Below is a small trained network, with its code and all its weights. Each question gives an input and a class and asks what happens when units are switched off, that is, made to give their printed mean instead of their output.

import numpy as np


def w(rows, s, z=0):
    codes = np.array(rows[::2]) - 128.0
    scale = np.full(codes.shape[1], s)
    scale[-1] = z or s
    return codes * scale


def norm(h):
    return h / np.sqrt((h * h).mean(-1, keepdims=True) + 1e-5)


def f(y):
    return np.maximum(y, 0)


def log_softmax(a):
    a = a - a.max(-1, keepdims=True)
    return a - np.log(np.exp(a).sum(-1, keepdims=True))


def net(x, mask):
    res = np.array(x, float).reshape(1, 2) / 4 @ E
    u = 0
    for l in range(4):
        y = f(norm(res) @ A[l][:, :-1].T + A[l][:, -1])
        res = res + np.where(mask[u : u + 3], y, B[l][:, -1]) @ B[l][:, :-1]
        u += 3
    return log_softmax(norm(res)[-1] @ U[:, :-1].T + U[:, -1])


A, B = {}, {}
E = w([
[110,70,163,104,89,101,113,183,112,129,254],'x0',
[42,114,195,169,105,5,130,167,176,158,38],'x1',
],0.0057)
A[0] = w([
[146,146,102,129,141,190,123,99,126,125,42,120],'L0N1',
[136,146,106,140,142,165,116,101,127,128,66,17],'L0N2',
[175,157,91,126,143,250,132,86,122,126,59,5],'L0N3',
],0.02,0.0023)
B[0] = w([
[165,156,139,176,130,119,139,103,115,93,9,231],'L0N1',
[135,128,153,25,95,105,131,170,113,134,194,201],'L0N2',
[77,157,66,151,202,118,32,108,162,115,191,251],'L0N3',
],0.012,0.019)
A[1] = w([
[177,96,143,97,98,169,123,145,90,108,241,46],'L1N1',
[117,153,113,108,154,93,76,125,133,110,136,255],'L1N2',
[109,111,95,77,142,168,108,132,136,152,251,240],'L1N3',
],0.021,0.00056)
B[1] = w([
[219,220,130,254,84,207,251,176,117,29,223,225],'L1N1',
[107,44,127,143,55,206,201,172,146,166,154,230],'L1N2',
[192,222,222,128,101,21,206,147,90,63,78,255],'L1N3',
],0.0073,0.019)
A[2] = w([
[105,144,54,157,225,155,42,64,138,142,162,67],'L2N1',
[232,149,144,53,93,177,158,108,64,102,7,246],'L2N2',
[155,167,69,102,219,142,43,49,105,129,140,145],'L2N3',
],0.014,0.0011)
B[2] = w([
[98,201,26,12,167,169,72,165,245,2,112,245],'L2N1',
[159,127,141,26,178,71,164,43,137,216,123,255],'L2N2',
[11,153,51,109,122,180,74,210,240,73,162,224],'L2N3',
],0.0078,0.013)
A[3] = w([
[248,201,199,175,119,138,142,117,12,71,128,65],'L3N1',
[32,41,133,208,122,64,10,157,127,172,129,1],'L3N2',
[162,61,153,155,151,168,27,101,36,148,138,110],'L3N3',
],0.013,0.00036)
B[3] = w([
[241,212,153,216,109,126,225,132,85,43,164,247],'L3N1',
[80,38,116,186,79,247,186,160,182,194,88,187],'L3N2',
[115,185,67,2,134,151,123,171,193,89,135,128],'L3N3',
],0.0063,0.016)
U = w([
[172,127,168,7,164,32,163,37,135,225,53,157],'0',
[125,69,149,156,148,92,43,80,2,150,203,3],'1',
[76,17,159,194,65,191,189,167,176,213,101,167],'2',
[145,75,158,153,149,98,38,108,13,143,161,12],'3',
[234,216,189,215,97,94,232,152,88,42,198,182],'4',
[152,87,152,149,144,117,53,97,59,165,200,30],'5',
[84,198,42,83,175,142,47,152,222,36,148,182],'6',
],0.008,0.0051)

Each question gives the input, the list of numbers given to net, and the class t.
The units are the neurons (one row each of A and B). Each row of codes is followed by its name. A weight is (code - 128) times the scale printed after its matrix; where a second scale follows, it is the last column's (A, B and U).
mask holds one flag per neuron, layer by layer. A switched-off neuron (its flag False) gives its mean, the last column of its row in B, instead of its output. The means were averaged over made-up inputs and are rounded, as every weight is.
A unit's drop is (log p(t) with every unit on - log p(t) with that unit switched off) / (log p(t) with every unit on - log p(t) with every unit switched off).
The circuit of an input: a set's keep is (log p(t) with only the set's units on - log p(t) with every unit switched off) / (log p(t) with every unit on - log p(t) with every unit switched off). Starting from all 12 units, units are removed one at a time, each time the one whose removal leaves the highest keep (on an exact tie, the one counted first), for as long as the keep stays at least 0.8.
units of the circuit, in order: the units of the circuit, biggest drop first
top k neurons: the k neurons with the biggest drops, biggest first
top k neurons in layer l: the k neurons of layer l with the biggest drops, biggest first
drop of u: that unit's drop, to one decimal
input [-7,3], class 0: top 3 neurons -> [L0N2; L1N1; L1N2]
input [-3,3], class 0: units of the circuit, in order -> [L0N3; L2N2; L1N1]
input [-6,-2], class 6: units of the circuit, in order -> [L0N3]
input [7,7], class 2: top 3 neurons -> [L0N2; L1N3; L1N1]
input [5,6], class 2: units of the circuit, in order -> [L1N3; L1N1; L0N3; L2N1]
input [0,3], class 2: top 3 neurons -> [L0N2; L0N1; L1N1]
input [1,-5], class 6: top 2 neurons -> [L0N3; L0N2]
input [-2,4], class 0: top 2 neurons -> [L0N3; L1N1]
input [-5,7], class 0: top 2 neurons -> [L0N3; L1N1]
input [0,2], class 2: top 2 neurons -> [L0N2; L0N1]
input [1,-6], class 6: top 4 neurons -> [L0N3; L0N2; L1N1; L3N1]
input [-6,3], class 0: top 2 neurons in layer 0 -> [L0N2; L0N1]
input [1,7], class 2: top 2 neurons in layer 0 -> [L0N1; L0N2]
input [0,5], class 2: top 2 neurons in layer 0 -> [L0N2; L0N1]
input [-2,1], class 0: top 2 neurons -> [L1N1; L0N1]
input [8,7], class 2: top 2 neurons in layer 1 -> [L1N3; L1N1]
input [-3,6], class 0: top neuron -> [L0N3]
input [0,7], class 2: top 2 neurons in layer 2 -> [L2N1; L2N2]
input [-6,5], class 0: drop of L1N1 -> 0.1
input [-1,5], class 2: drop of L0N1 -> 1.0
